Below are the code and all the weights of a small trained network. Each question names an input and a class and asks about switching units off, where a switched-off unit gives its printed mean instead of its output.

import numpy as np


def w(rows, s, z=0):
    codes = np.array(rows[::2]) - 128.0
    scale = np.full(codes.shape[1], s)
    scale[-1] = z or s
    return codes * scale


def f(y):
    return np.maximum(y, 0)


def log_softmax(a):
    a = a - a.max(-1, keepdims=True)
    return a - np.log(np.exp(a).sum(-1, keepdims=True))


def net(x, mask):
    res = np.array(x, float).reshape(1, 8) / 4 @ E
    y = f(res @ A[0][:, :-1].T + A[0][:, -1])
    res = res + np.where(mask, y, B[0][:, -1]) @ B[0][:, :-1]
    return log_softmax(res[-1] @ U[:, :-1].T + U[:, -1])


A, B = {}, {}
E = w([
[127,127,128,128,128],'x0',
[121,107,129,119,118],'x1',
[128,130,128,130,129],'x2',
[68,127,11,107,148],'x3',
[76,211,172,9,108],'x4',
[53,94,179,154,245],'x5',
[140,147,127,133,142],'x6',
[119,115,129,125,119],'x7',
],0.011)
A[0] = w([
[135,115,73,143,144,110],'neuron 1',
[129,165,241,69,103,122],'neuron 2',
[146,122,140,149,126,130],'neuron 3',
[95,134,108,114,183,83],'neuron 4',
[105,156,159,133,133,106],'neuron 5',
[104,119,185,130,165,140],'neuron 6',
[113,129,82,176,169,100],'neuron 7',
[145,165,99,153,116,92],'neuron 8',
[123,101,147,145,145,87],'neuron 9',
[146,162,188,116,107,171],'neuron 10',
[136,148,187,89,123,125],'neuron 11',
[52,102,184,145,243,149],'neuron 12',
[37,200,63,52,135,48],'neuron 13',
[140,131,148,111,133,127],'neuron 14',
[139,115,147,161,116,146],'neuron 15',
[187,146,81,112,46,255],'neuron 16',
[136,137,178,110,119,134],'neuron 17',
[136,89,144,156,151,103],'neuron 18',
[122,115,158,159,130,142],'neuron 19',
[223,58,197,211,121,196],'neuron 20',
[130,156,212,75,113,124],'neuron 21',
[196,87,186,176,129,155],'neuron 22',
[100,108,56,189,137,93],'neuron 23',
[143,109,154,206,102,191],'neuron 24',
[64,106,172,143,216,132],'neuron 25',
[153,72,5,173,157,160],'neuron 26',
[118,162,166,142,69,180],'neuron 27',
[91,142,64,133,133,146],'neuron 28',
[99,144,196,143,154,130],'neuron 29',
[136,105,71,142,145,127],'neuron 30',
[80,161,96,41,139,57],'neuron 31',
],0.015,0.0069)
B[0] = w([
[108,119,126,170,109,157],'neuron 1',
[139,125,21,129,111,234],'neuron 2',
[119,151,143,114,126,146],'neuron 3',
[142,117,142,90,94,160],'neuron 4',
[121,129,101,108,147,152],'neuron 5',
[105,123,87,97,170,179],'neuron 6',
[135,102,142,119,62,162],'neuron 7',
[111,129,137,162,143,148],'neuron 8',
[125,118,134,107,89,145],'neuron 9',
[168,193,113,131,87,194],'neuron 10',
[139,135,75,136,114,186],'neuron 11',
[104,36,92,35,94,236],'neuron 12',
[140,169,217,33,195,232],'neuron 13',
[118,141,120,136,116,147],'neuron 14',
[112,146,151,112,130,155],'neuron 15',
[155,196,176,239,175,252],'neuron 16',
[121,151,97,139,119,170],'neuron 17',
[146,109,148,102,81,156],'neuron 18',
[137,130,117,94,123,154],'neuron 19',
[152,157,216,39,176,234],'neuron 20',
[127,159,65,146,96,211],'neuron 21',
[116,187,178,76,159,196],'neuron 22',
[147,74,125,146,59,174],'neuron 23',
[129,133,178,124,172,185],'neuron 24',
[116,61,101,48,100,211],'neuron 25',
[88,62,119,252,157,215],'neuron 26',
[175,173,143,128,98,187],'neuron 27',
[105,86,179,172,126,177],'neuron 28',
[91,116,77,105,175,179],'neuron 29',
[126,100,108,163,110,163],'neuron 30',
[150,156,201,79,173,205],'neuron 31',
],0.034,0.018)
U = w([
[151,189,215,89,199,250],'0',
[93,111,188,2,165,122],'1',
[161,213,73,134,128,114],'2',
[98,135,45,52,108,16],'3',
[112,118,162,182,138,83],'4',
[71,54,139,95,77,101],'5',
],0.009,0.0023)

Each question gives the input, the list of numbers given to net, and the class t.
The units are the neurons (one row each of A and B). Each row of codes is followed by its name. A weight is (code - 128) times the scale printed after its matrix; where a second scale follows, it is the last column's (A, B and U).
mask holds one flag per neuron, in row order. A switched-off neuron (its flag False) gives its mean, the last column of its row in B, instead of its output. The means were averaged over made-up inputs and are rounded, as every weight is.
A unit's drop is (log p(t) with every unit on - log p(t) with that unit switched off) / (log p(t) with every unit on - log p(t) with every unit switched off).
The circuit of an input: a set's keep is (log p(t) with only the set's units on - log p(t) with every unit switched off) / (log p(t) with every unit on - log p(t) with every unit switched off). Starting from the 12 units with the biggest drops (on a tie, the unit counted first), units are removed one at a time, each time the one whose removal leaves the highest keep (on an exact tie, the one counted first), for as long as the keep stays at least 0.8.
units of the circuit, in order: the units of the circuit, biggest drop first
k most important neurons: the k neurons with the biggest drops, biggest first
drop of u: that unit's drop, to one decimal
input [2,5,-1,0,-8,-5,3,3], class 0: 2 most important neurons	(neuron 20; neuron 22)
input [-6,3,4,1,-1,5,-1,8], class 5: units of the circuit, in order	(neuron 13; neuron 20)
input [-2,-4,3,2,-6,-6,1,-3], class 4: units of the circuit, in order	(neuron 26)
input [3,0,7,0,8,1,3,-5], class 3: 4 most important neurons	(neuron 2; neuron 16; neuron 20; neuron 21)
input [7,8,0,1,-5,-1,-1,5], class 4: 2 most important neurons	(neuron 26; neuron 13)
input [-8,-8,6,3,0,0,1,0], class 4: 2 most important neurons	(neuron 20; neuron 12)
input [5,5,7,1,-7,-7,-4,-2], class 4: 2 most important neurons	(neuron 26; neuron 13)
input [6,-4,-5,0,5,-3,-2,2], class 2: 2 most important neurons	(neuron 20; neuron 2)
input [-7,-7,7,8,0,-8,-8,1], class 4: 2 most important neurons	(neuron 26; neuron 20)
input [2,-8,-6,0,6,-6,7,-5], class 2: 3 most important neurons	(neuron 20; neuron 2; neuron 21)
input [-6,1,1,3,2,-1,-8,-5], class 0: drop of neuron 12	0.1
input [-2,5,-6,-7,7,1,4,1], class 3: drop of neuron 16	0.4
input [8,-6,5,3,-7,1,8,4], class 5: drop of neuron 16	0.4
input [1,8,2,-3,1,8,2,4], class 3: most important neuron	(neuron 13)
input [-3,5,5,-7,1,-2,7,2], class 2: drop of neuron 2	0.3
input [-8,2,3,-7,0,-4,-7,1], class 0: 2 most important neurons	(neuron 20; neuron 22)
input [7,-3,4,1,0,3,7,-2], class 5: 2 most important neurons	(neuron 13; neuron 20)
